Read these off the array that follows. Rows and columns are numbered from 1.
1) The entry in row 1 and column 3?
2) The top-left entry?
3) The bottom-right entry?
4) The entry just left of 125?
5) The maximum?
6) The entry just right of the largest entry?
7) The entry in row 2 and column 1?
8) The entry in row 2 and column 2?
[[109 120 111 124 126 128]
 [126 124 107 125 127 116]
 [128 114 109 113 111 109]
 [132 139 109 147 115 119]
 [132 127 113 123 109 114]
 [112 113 100 100 143 108]]
1) 111
2) 109
3) 108
4) 107
5) 147
6) 115
7) 126
8) 124

Questions about the row below.
1) What is the fourth-last entry?
2) What is the last entry?
3) What is the entry just right of 128?
4) What is the first entry from the left?
[110, 140, 107, 124, 128, 130, 115, 127]
1) 128
2) 127
3) 130
4) 110

Read these off the matrix that follows.
1) The 2nd entry, reading row by row?
2) The smallest entry in the first row?
3) The largest entry in the last column?
4) The last entry, reading row by row?
5) The top entry of the column that holds the smallest entry?
6) The fifth-last entry, reading row by row?
7) The first entry in reading order?
[[128 134 119 140 125 138 133 125 131 140 123 118 142]
 [128 109 133 114 123 120 109 123 113 132 128 136 107]
 [128 132 133 129 126 137 131 133 131 135 135 133 127]
 [128 119 136 119 143 142 118 119 119 133 131 136 128]
 [128 120 125 129 127 137 118 119 120 143 124 125 129]
 [128 137 129 132 116 121 137 141 137 126 133 129 124]
 [128 120 115 132 108 114 120 125 121 137 118 118 120]
 [128 131 146 118 136 133 132 138 133 120 143 145 119]
 [129 120 114 128 138 115 121 112 120 115 112 114 137]
 [128 133 133 128 140 138 133 128 132 124 132 131 136]
 [129 133 116 135 127 116 135 126 132 117 119 115 138]
 [128 122 128 120 114 104 124 135 125 118 128 131 108]]
1) 134
2) 118
3) 142
4) 108
5) 138
6) 125
7) 128

Questions about the array below. Indices start at 1.
1) Report the entry at row 1, column 3.
2) Report the entry at row 2, column 1.
3) Report the entry in the top-right corner.
4) Report the entry in the bottom-right corner.
5) Report the entry in row 1 and column 2.
6) Report the entry at row 3, column 3.
7) Report the entry in the top-left corner.
8) Report the bottom entry of the column that holds the largest entry.
[[130 141 133 131 131 121 128 134 128 135 135 128 130 127 141 119]
 [130 141 133 131 125 121 128 120 128 127 134 128 130 120 141 119]
 [128 141 121 131 125 120 126 134 135 127 134 128 130 120 141 122]
 [127 141 132 131 125 121 128 134 128 125 127 128 130 130 133 105]
 [126 135 133 131 131 121 128 139 136 117 129 128 130 131 141 119]
 [130 126 133 131 133 121 128 134 128 130 134 128 120 130 141 124]
 [130 143 121 131 131 121 128 147 131 127 134 128 140 127 141 119]
 [130 133 133 131 132 132 135 140 128 121 131 129 134 130 122 123]
 [130 139 136 131 130 121 128 121 128 127 134 128 123 124 141 119]]
1) 133
2) 130
3) 119
4) 119
5) 141
6) 121
7) 130
8) 121
